Below is a small trained network, with its code and all its weights. Each question gives an input and a target symbol and asks what happens when units are switched off, that is, made to give their printed mean instead of their output.

import numpy as np


def w(rows, s, z=0):
    codes = np.array(rows[::2]) - 128.0
    scale = np.full(codes.shape[1], s)
    scale[-1] = z or s
    return codes * scale


def f(y):
    return y / 2 * (1 + np.tanh(0.7978845608 * (y + 0.044715 * y**3)))


def softmax(a):
    e = np.exp(a - a.max(-1, keepdims=True))
    return e / e.sum(-1, keepdims=True)


def log_softmax(a):
    a = a - a.max(-1, keepdims=True)
    return a - np.log(np.exp(a).sum(-1, keepdims=True))


def net(x, mask):
    ids = ['ΔΘΛΞΠΩαβεζημσφψ'.index(c) for c in x.split()]
    T = len(ids)
    res = E[ids] + P[:T]
    u = 0
    for l in range(2):
        q, k, v = (res @ M[l].T for M in (Q, K, V))
        z = softmax(np.where(np.tri(T) > 0, q @ k.T / 4**0.5, -1e9)) @ v
        res = res + np.where(mask[u], z, O[l][:, -1]) @ O[l][:, :-1]
        u += 1
        y = f(res @ A[l][:, :-1].T + A[l][:, -1])
        res = res + np.where(mask[u : u + 4], y, B[l][:, -1]) @ B[l][:, :-1]
        u += 4
    return log_softmax(res[-1] @ U[:, :-1].T + U[:, -1])


Q, K, V, O, A, B = {}, {}, {}, {}, {}, {}
E = w([
[91,104,149,139],'Δ',
[79,131,114,128],'Θ',
[119,207,131,110],'Λ',
[138,118,190,131],'Ξ',
[148,46,204,100],'Π',
[163,249,199,118],'Ω',
[161,235,149,76],'α',
[125,241,127,128],'β',
[153,101,183,109],'ε',
[106,83,146,116],'ζ',
[117,199,168,136],'η',
[128,70,119,133],'μ',
[196,151,242,66],'σ',
[90,151,89,105],'φ',
[151,117,176,23],'ψ',
],0.016)
P = w([
[84,94,138,133],'0',
[213,35,68,85],'1',
[101,113,113,25],'2',
[95,149,188,172],'3',
[188,107,51,104],'4',
[103,134,157,42],'5',
[107,134,172,166],'6',
[142,115,1,114],'7',
],0.013)
Q[0] = w([
[209,114,141,65],'L0H1',
[151,145,197,107],'L0H1',
[138,160,79,165],'L0H1',
[125,150,87,254],'L0H1',
],0.0067)
K[0] = w([
[108,167,126,121],'L0H1',
[93,129,249,112],'L0H1',
[106,119,80,164],'L0H1',
[182,171,97,81],'L0H1',
],0.011)
V[0] = w([
[78,128,106,104],'L0H1',
[90,170,104,120],'L0H1',
[8,135,121,109],'L0H1',
[208,136,74,164],'L0H1',
],0.012)
O[0] = w([
[161,241,91,112,135],'L0H1',
[190,163,212,112,103],'L0H1',
[93,79,62,148,147],'L0H1',
[254,115,197,147,2],'L0H1',
],0.0058,0.0074)
A[0] = w([
[208,129,150,178,45],'L0N1',
[243,240,49,145,255],'L0N2',
[128,161,139,189,86],'L0N3',
[255,133,98,36,199],'L0N4',
],0.0085,0.0023)
B[0] = w([
[36,202,231,90,113],'L0N1',
[147,33,170,97,178],'L0N2',
[127,223,108,254,116],'L0N3',
[70,130,32,194,254],'L0N4',
],0.0083,0.0068)
Q[1] = w([
[166,96,129,125],'L1H1',
[84,178,80,83],'L1H1',
[115,154,236,129],'L1H1',
[2,162,202,16],'L1H1',
],0.0079)
K[1] = w([
[79,130,110,1],'L1H1',
[114,104,198,126],'L1H1',
[195,108,124,156],'L1H1',
[49,182,235,201],'L1H1',
],0.0086)
V[1] = w([
[49,194,177,22],'L1H1',
[72,2,252,189],'L1H1',
[52,171,5,233],'L1H1',
[62,59,63,30],'L1H1',
],0.0084)
O[1] = w([
[60,118,116,68,245],'L1H1',
[125,119,254,222,145],'L1H1',
[58,31,73,143,129],'L1H1',
[151,46,164,72,255],'L1H1',
],0.0095,0.01)
A[1] = w([
[108,254,129,78,92],'L1N1',
[42,100,164,67,31],'L1N2',
[235,124,16,125,21],'L1N3',
[12,122,178,29,3],'L1N4',
],0.0055,0.0042)
B[1] = w([
[122,132,232,48,150],'L1N1',
[237,218,104,254,216],'L1N2',
[167,159,199,196,142],'L1N3',
[222,195,117,229,251],'L1N4',
],0.0079,0.011)
U = w([
[103,121,126,168,79],'Δ',
[94,140,104,169,120],'Θ',
[78,171,79,83,117],'Λ',
[79,119,142,145,134],'Ξ',
[134,100,159,148,34],'Π',
[68,159,127,84,45],'Ω',
[90,147,109,2,217],'α',
[76,147,118,96,69],'β',
[109,120,138,116,43],'ε',
[120,118,128,157,47],'ζ',
[46,175,96,149,146],'η',
[86,49,151,29,253],'μ',
[126,153,172,91,70],'σ',
[97,153,83,107,195],'φ',
[191,192,114,147,105],'ψ',
],0.0089,0.0047)

Each question gives the input, a string of symbols that net reads in full, and the target symbol t.
The units are the heads (4 rows each of Q, K, V and O) and the neurons (one row each of A and B). Each row of codes is followed by its name. A weight is (code - 128) times the scale printed after its matrix; where a second scale follows, it is the last column's (O, A, B and U).
mask holds one flag per unit, layer by layer, with each layer's heads first. A switched-off unit (its flag False) gives its mean, the last column of its rows in O or B, instead of its output. The means were averaged over made-up inputs and are rounded, as every weight is.
A unit's drop is (log p(t) with every unit on - log p(t) with that unit switched off) / (log p(t) with every unit on - log p(t) with every unit switched off).
The circuit of an input: a set's keep is (log p(t) with only the set's units on - log p(t) with every unit switched off) / (log p(t) with every unit on - log p(t) with every unit switched off). Starting from all 10 units, units are removed one at a time, each time the one whose removal leaves the highest keep (on an exact tie, the one counted first), for as long as the keep stays at least 0.8.
units of the circuit, in order: the units of the circuit, biggest drop first
most important unit: the unit with the biggest drop
k most important neurons: the k neurons with the biggest drops, biggest first
top k neurons in layer l: the k neurons of layer l with the biggest drops, biggest first
input Ξ σ η σ ψ Ξ, target σ: units of the circuit, in order -> L0N4, L1H1, L1N1
input ψ μ φ, target ψ: units of the circuit, in order -> L1N4, L1N2, L1H1
input σ ψ ψ ψ μ η σ Λ, target μ: units of the circuit, in order -> L0H1, L0N2, L1N4
input ψ ψ η σ, target σ: 3 most important neurons -> L0N4, L1N1, L1N2
input σ Ξ Δ σ ψ ψ, target σ: units of the circuit, in order -> L1H1, L0N4, L1N1
input Λ ψ ψ σ α φ, target σ: 2 most important neurons -> L0N4, L1N1
input Λ α ψ ψ Π Π, target ψ: 2 most important neurons -> L1N4, L1N2
input φ σ η ψ ψ η, target ψ: 3 most important neurons -> L1N4, L1N2, L0N4
input Θ Ω α ψ σ, target μ: units of the circuit, in order -> L1N4, L1N2
input Θ ψ φ μ, target μ: units of the circuit, in order -> L1H1, L0H1
input β ε φ σ Δ, target μ: units of the circuit, in order -> L1N4, L0H1, L1N2
input Θ η φ ψ α σ, target ψ: units of the circuit, in order -> L1N4, L1N2, L0H1
input ψ ψ φ Λ σ η ψ ζ, target μ: top neuron in layer 0 -> L0N1
input σ α σ, target σ: units of the circuit, in order -> L1H1, L0H1
input ψ ψ Π η, target η: units of the circuit, in order -> L1H1, L0N3
input α ψ η σ α α, target σ: units of the circuit, in order -> L1H1, L1N1, L0N4
input η σ σ η Δ, target μ: most important unit -> L1N4
input α ψ Ω, target α: top 3 neurons in layer 1 -> L1N1, L1N2, L1N3
input φ β β φ σ φ σ η, target μ: 3 most important neurons -> L0N2, L1N4, L1N2
input α α η, target α: 3 most important neurons -> L1N1, L0N4, L1N3
input Π β α α σ β, target α: 3 most important neurons -> L0N4, L1N1, L1N2
